Below is a small trained network, with its code and all its weights. Each question gives an input and a target symbol and asks what happens when units are switched off, that is, made to give their printed mean instead of their output.

import numpy as np


def w(rows, s, z=0):
    codes = np.array(rows[::2]) - 128.0
    scale = np.full(codes.shape[1], s)
    scale[-1] = z or s
    return codes * scale


def f(y):
    return np.maximum(y, 0)


def softmax(a):
    e = np.exp(a - a.max(-1, keepdims=True))
    return e / e.sum(-1, keepdims=True)


def log_softmax(a):
    a = a - a.max(-1, keepdims=True)
    return a - np.log(np.exp(a).sum(-1, keepdims=True))


def net(x, mask):
    ids = ['ΞΩβγδεζηθλμπσφψ'.index(c) for c in x.split()]
    T = len(ids)
    res = E[ids] + P[:T]
    r = res
    for j in range(2):
        rows = slice(4 * j, 4 * j + 4)
        q, k, v = (r @ M[0][rows].T for M in (Q, K, V))
        z = softmax(np.where(np.tri(T) > 0, q @ k.T / 4**0.5, -1e9)) @ v
        o = O[0][rows]
        res = res + np.where(mask[j], z, o[:, -1]) @ o[:, :-1]
    y = f(res @ A[0][:, :-1].T + A[0][:, -1])
    res = res + np.where(mask[2:6], y, B[0][:, -1]) @ B[0][:, :-1]
    return log_softmax(res[-1] @ U[:, :-1].T + U[:, -1])


Q, K, V, O, A, B = {}, {}, {}, {}, {}, {}
E = w([
[101,125,88,113],'Ξ',
[106,106,84,171],'Ω',
[100,134,164,162],'β',
[141,114,110,122],'γ',
[94,126,117,131],'δ',
[84,159,102,139],'ε',
[119,122,99,122],'ζ',
[167,98,185,132],'η',
[106,105,163,99],'θ',
[104,126,128,125],'λ',
[113,153,92,217],'μ',
[151,107,87,55],'π',
[156,92,159,250],'σ',
[217,58,118,128],'φ',
[154,118,51,250],'ψ',
],0.017)
P = w([
[19,164,255,124],'0',
[50,28,80,70],'1',
[170,187,106,139],'2',
[88,9,42,111],'3',
[237,254,117,142],'4',
[64,11,58,126],'5',
],0.0099)
Q[0] = w([
[238,148,136,121],'H0',
[88,89,77,135],'H0',
[85,129,83,92],'H0',
[178,189,159,104],'H0',
[131,81,112,174],'H1',
[81,97,78,166],'H1',
[219,245,132,144],'H1',
[117,119,144,88],'H1',
],0.012)
K[0] = w([
[185,109,70,174],'H0',
[56,165,190,112],'H0',
[104,160,211,146],'H0',
[244,153,78,139],'H0',
[73,206,174,144],'H1',
[81,104,226,158],'H1',
[254,101,54,175],'H1',
[79,201,97,102],'H1',
],0.0076)
V[0] = w([
[82,213,209,162],'H0',
[90,175,131,221],'H0',
[160,115,175,116],'H0',
[143,66,148,254],'H0',
[99,111,238,152],'H1',
[98,169,117,23],'H1',
[53,200,61,145],'H1',
[186,32,238,110],'H1',
],0.01)
O[0] = w([
[225,95,174,113,254],'H0',
[167,48,177,255,201],'H0',
[140,119,66,80,127],'H0',
[126,71,60,229,155],'H0',
[194,154,68,115,244],'H1',
[115,219,209,43,118],'H1',
[141,102,238,148,166],'H1',
[146,170,19,78,134],'H1',
],0.0084)
A[0] = w([
[66,1,59,149,120],'N0',
[95,58,136,138,4],'N1',
[59,100,108,90,75],'N2',
[91,222,199,188,103],'N3',
],0.0091,0.0035)
B[0] = w([
[1,79,122,56,254],'N0',
[138,96,203,46,166],'N1',
[144,140,131,213,137],'N2',
[60,234,92,149,183],'N3',
],0.009,0.0099)
U = w([
[108,200,214,153,106],'Ξ',
[48,106,156,133,74],'Ω',
[167,73,63,186,223],'β',
[51,188,143,19,226],'γ',
[150,126,137,254,107],'δ',
[247,102,244,124,51],'ε',
[96,143,165,89,124],'ζ',
[97,171,21,61,79],'η',
[235,223,52,139,220],'θ',
[180,116,134,93,118],'λ',
[82,85,196,73,51],'μ',
[82,180,139,45,231],'π',
[62,99,104,68,1],'σ',
[62,156,121,106,183],'φ',
[56,124,164,57,36],'ψ',
],0.0081,0.0054)

Each question gives the input, a string of symbols that net reads in full, and the target symbol t.
The units are the heads (4 rows each of Q, K, V and O) and the neurons (one row each of A and B). Each row of codes is followed by its name. A weight is (code - 128) times the scale printed after its matrix; where a second scale follows, it is the last column's (O, A, B and U).
mask holds one flag per unit, heads first, then neurons. A switched-off unit (its flag False) gives its mean, the last column of its rows in O or B, instead of its output. The means were averaged over made-up inputs and are rounded, as every weight is.
A unit's drop is (log p(t) with every unit on - log p(t) with that unit switched off) / (log p(t) with every unit on - log p(t) with every unit switched off).
The circuit of an input: a set's keep is (log p(t) with only the set's units on - log p(t) with every unit switched off) / (log p(t) with every unit on - log p(t) with every unit switched off). Starting from all 6 units, units are removed one at a time, each time the one whose removal leaves the highest keep (on an exact tie, the one counted first), for as long as the keep stays at least 0.8.
units of the circuit, in order: the units of the circuit, biggest drop first
unit that matters most: the unit with the biggest drop
k most important neurons: the k neurons with the biggest drops, biggest first
heads that matter: for each layer, one digit per head in row order, 1 if its drop is at least 0.15 and else 0, layers parted by /
input σ σ π δ, target σ: 2 most important neurons -> [N0 N1]
input θ β β η, target θ: units of the circuit, in order -> [H1 N0]
input μ η ε σ π φ, target μ: unit that matters most -> N0
input ε γ ε, target Ξ: 2 most important neurons -> [N0 N3]
input ε φ π ε η Ω, target ε: units of the circuit, in order -> [H1 H0]
input μ δ θ ε π π, target μ: 3 most important neurons -> [N0 N1 N3]
input ε ε μ σ η, target β: units of the circuit, in order -> [H0 H1]
input ε ε η π, target ε: units of the circuit, in order -> [H1 H0]
input Ω η η, target θ: units of the circuit, in order -> [N0 H1]
input ε η γ φ, target ε: heads that matter -> 01
input ε θ η ζ, target ε: heads that matter -> 11
input σ π ε γ, target σ: units of the circuit, in order -> [N0 H1 H0]
input η ε ε σ, target η: units of the circuit, in order -> [H1 N0]
input η σ μ θ, target η: unit that matters most -> H1
input ε π Ω φ η, target η: units of the circuit, in order -> [H0 H1]
input ε μ η ε μ, target δ: units of the circuit, in order -> [H1 H0]
input μ Ω η φ θ Ω, target μ: units of the circuit, in order -> [N0 N1 H1 H0]
input η ε η μ, target η: heads that matter -> 01
input μ Ω β, target δ: heads that matter -> 00
input ε μ β, target δ: unit that matters most -> N0
